Here is a tiny trained network, its code and every weight. The questions are about switching its units off for an input and a target symbol, where a switched-off unit gives its printed mean instead of its output.

import numpy as np


def w(rows, s, z=0):
    codes = np.array(rows[::2]) - 128.0
    scale = np.full(codes.shape[1], s)
    scale[-1] = z or s
    return codes * scale


def norm(h):
    return h / np.sqrt((h * h).mean(-1, keepdims=True) + 1e-5)


def f(y):
    return y / 2 * (1 + np.tanh(0.7978845608 * (y + 0.044715 * y**3)))


def softmax(a):
    e = np.exp(a - a.max(-1, keepdims=True))
    return e / e.sum(-1, keepdims=True)


def log_softmax(a):
    a = a - a.max(-1, keepdims=True)
    return a - np.log(np.exp(a).sum(-1, keepdims=True))


def net(x, mask):
    ids = ['ΓΨαβεθμτ'.index(c) for c in x.split()]
    T = len(ids)
    res = E[ids] + P[:T]
    q, k, v = (norm(res) @ M[0].T for M in (Q, K, V))
    z = softmax(np.where(np.tri(T) > 0, q @ k.T / 4**0.5, -1e9)) @ v
    res = res + np.where(mask[0], z, O[0][:, -1]) @ O[0][:, :-1]
    y = f(norm(res) @ A[0][:, :-1].T + A[0][:, -1])
    res = res + np.where(mask[1:13], y, B[0][:, -1]) @ B[0][:, :-1]
    return log_softmax(norm(res)[-1] @ U[:, :-1].T + U[:, -1])


Q, K, V, O, A, B = {}, {}, {}, {}, {}, {}
E = w([
[200,96,114,204],'Γ',
[202,76,112,156],'Ψ',
[45,138,179,171],'α',
[156,218,107,128],'β',
[147,178,90,195],'ε',
[68,2,214,76],'θ',
[185,178,196,163],'μ',
[110,191,73,146],'τ',
],0.0064)
P = w([
[140,46,147,68],'0',
[136,161,120,2],'1',
[137,73,123,109],'2',
[147,180,131,79],'3',
[125,79,130,161],'4',
[148,172,145,220],'5',
],0.0063)
Q[0] = w([
[187,155,132,203],'H0',
[106,118,2,125],'H0',
[69,54,95,201],'H0',
[118,158,150,200],'H0',
],0.007)
K[0] = w([
[75,170,168,195],'H0',
[123,3,200,92],'H0',
[168,44,151,255],'H0',
[152,203,149,204],'H0',
],0.0059)
V[0] = w([
[205,124,195,178],'H0',
[137,150,255,105],'H0',
[120,179,172,163],'H0',
[69,99,58,52],'H0',
],0.0067)
O[0] = w([
[143,131,160,6,176],'H0',
[166,124,254,82,250],'H0',
[154,127,142,41,44],'H0',
[128,111,144,227,171],'H0',
],0.0067,0.0013)
A[0] = w([
[125,69,167,175,97],'N0',
[131,253,107,175,202],'N1',
[157,159,219,94,189],'N2',
[222,133,155,211,199],'N3',
[35,94,93,139,134],'N4',
[144,215,72,164,186],'N5',
[50,123,148,122,137],'N6',
[179,185,45,127,26],'N7',
[76,99,46,213,2],'N8',
[155,141,70,92,69],'N9',
[192,90,140,136,126],'N10',
[140,77,51,66,87],'N11',
],0.0073,0.0025)
B[0] = w([
[95,62,169,107,168],'N0',
[221,12,216,209,229],'N1',
[123,238,35,103,253],'N2',
[52,174,177,126,252],'N3',
[233,142,40,110,140],'N4',
[117,31,238,145,199],'N5',
[147,86,76,177,148],'N6',
[140,110,102,165,154],'N7',
[133,255,145,34,156],'N8',
[108,118,105,76,121],'N9',
[18,165,140,170,178],'N10',
[202,162,60,171,127],'N11',
],0.0042,0.004)
U = w([
[147,68,57,103,60],'Γ',
[142,58,141,207,253],'Ψ',
[39,85,222,103,75],'α',
[62,175,118,147,160],'β',
[138,130,18,152,159],'ε',
[108,98,165,135,73],'θ',
[166,144,150,6,87],'μ',
[132,111,106,254,48],'τ',
],0.009,0.0021)

Each question gives the input, a string of symbols that net reads in full, and the target symbol t.
The units are the heads (4 rows each of Q, K, V and O) and the neurons (one row each of A and B). Each row of codes is followed by its name. A weight is (code - 128) times the scale printed after its matrix; where a second scale follows, it is the last column's (O, A, B and U).
mask holds one flag per unit, heads first, then neurons. A switched-off unit (its flag False) gives its mean, the last column of its rows in O or B, instead of its output. The means were averaged over made-up inputs and are rounded, as every weight is.
A unit's drop is (log p(t) with every unit on - log p(t) with that unit switched off) / (log p(t) with every unit on - log p(t) with every unit switched off).
The circuit of an input: a set's keep is (log p(t) with only the set's units on - log p(t) with every unit switched off) / (log p(t) with every unit on - log p(t) with every unit switched off). Starting from the 12 units with the biggest drops (on a tie, the unit counted first), units are removed one at a time, each time the one whose removal leaves the highest keep (on an exact tie, the one counted first), for as long as the keep stays at least 0.8.
units of the circuit, in order: the units of the circuit, biggest drop first
top k neurons: the k neurons with the biggest drops, biggest first
drop when u is switched off: that unit's drop, to one decimal
input α ε Ψ β, target Ψ: units of the circuit, in order => [N1, H0]
input Γ μ θ α, target μ: units of the circuit, in order => [H0, N2]
input Γ α Ψ Ψ, target β: units of the circuit, in order => [N1, N10, N3]
input Γ β ε α Ψ, target ε: units of the circuit, in order => [H0, N1]
input Ψ β μ θ Ψ, target μ: top 3 neurons => [N1, N5, N11]
input α θ Ψ, target α: units of the circuit, in order => [N3, N1, N10]
input ε β ε α τ, target ε: units of the circuit, in order => [H0]
input τ Ψ τ μ, target Ψ: units of the circuit, in order => [H0, N1]
input Γ Ψ ε Ψ, target τ: top 3 neurons => [N11, N2, N10]
input α Γ Γ μ Ψ, target Γ: units of the circuit, in order => [H0, N5]
input ε α τ ε Ψ, target ε: top 2 neurons => [N1, N8]
input α Ψ τ, target α: top 2 neurons => [N8, N3]
input μ τ Ψ, target μ: units of the circuit, in order => [H0, N1]
input τ τ α, target τ: units of the circuit, in order => [H0]
input ε Ψ α, target ε: top 4 neurons => [N4, N1, N8, N5]
input ε Ψ ε α α, target ε: top 3 neurons => [N4, N8, N1]
input ε Ψ ε, target ε: top 2 neurons => [N8, N4]
input α Ψ α α ε, target α: drop when N8 is switched off => 0.1
input θ Ψ θ Ψ, target α: drop when N3 is switched off => 0.4
input Ψ μ α ε, target μ: drop when N2 is switched off => 0.2
input Γ α α β μ β, target μ: top neuron => [N2]
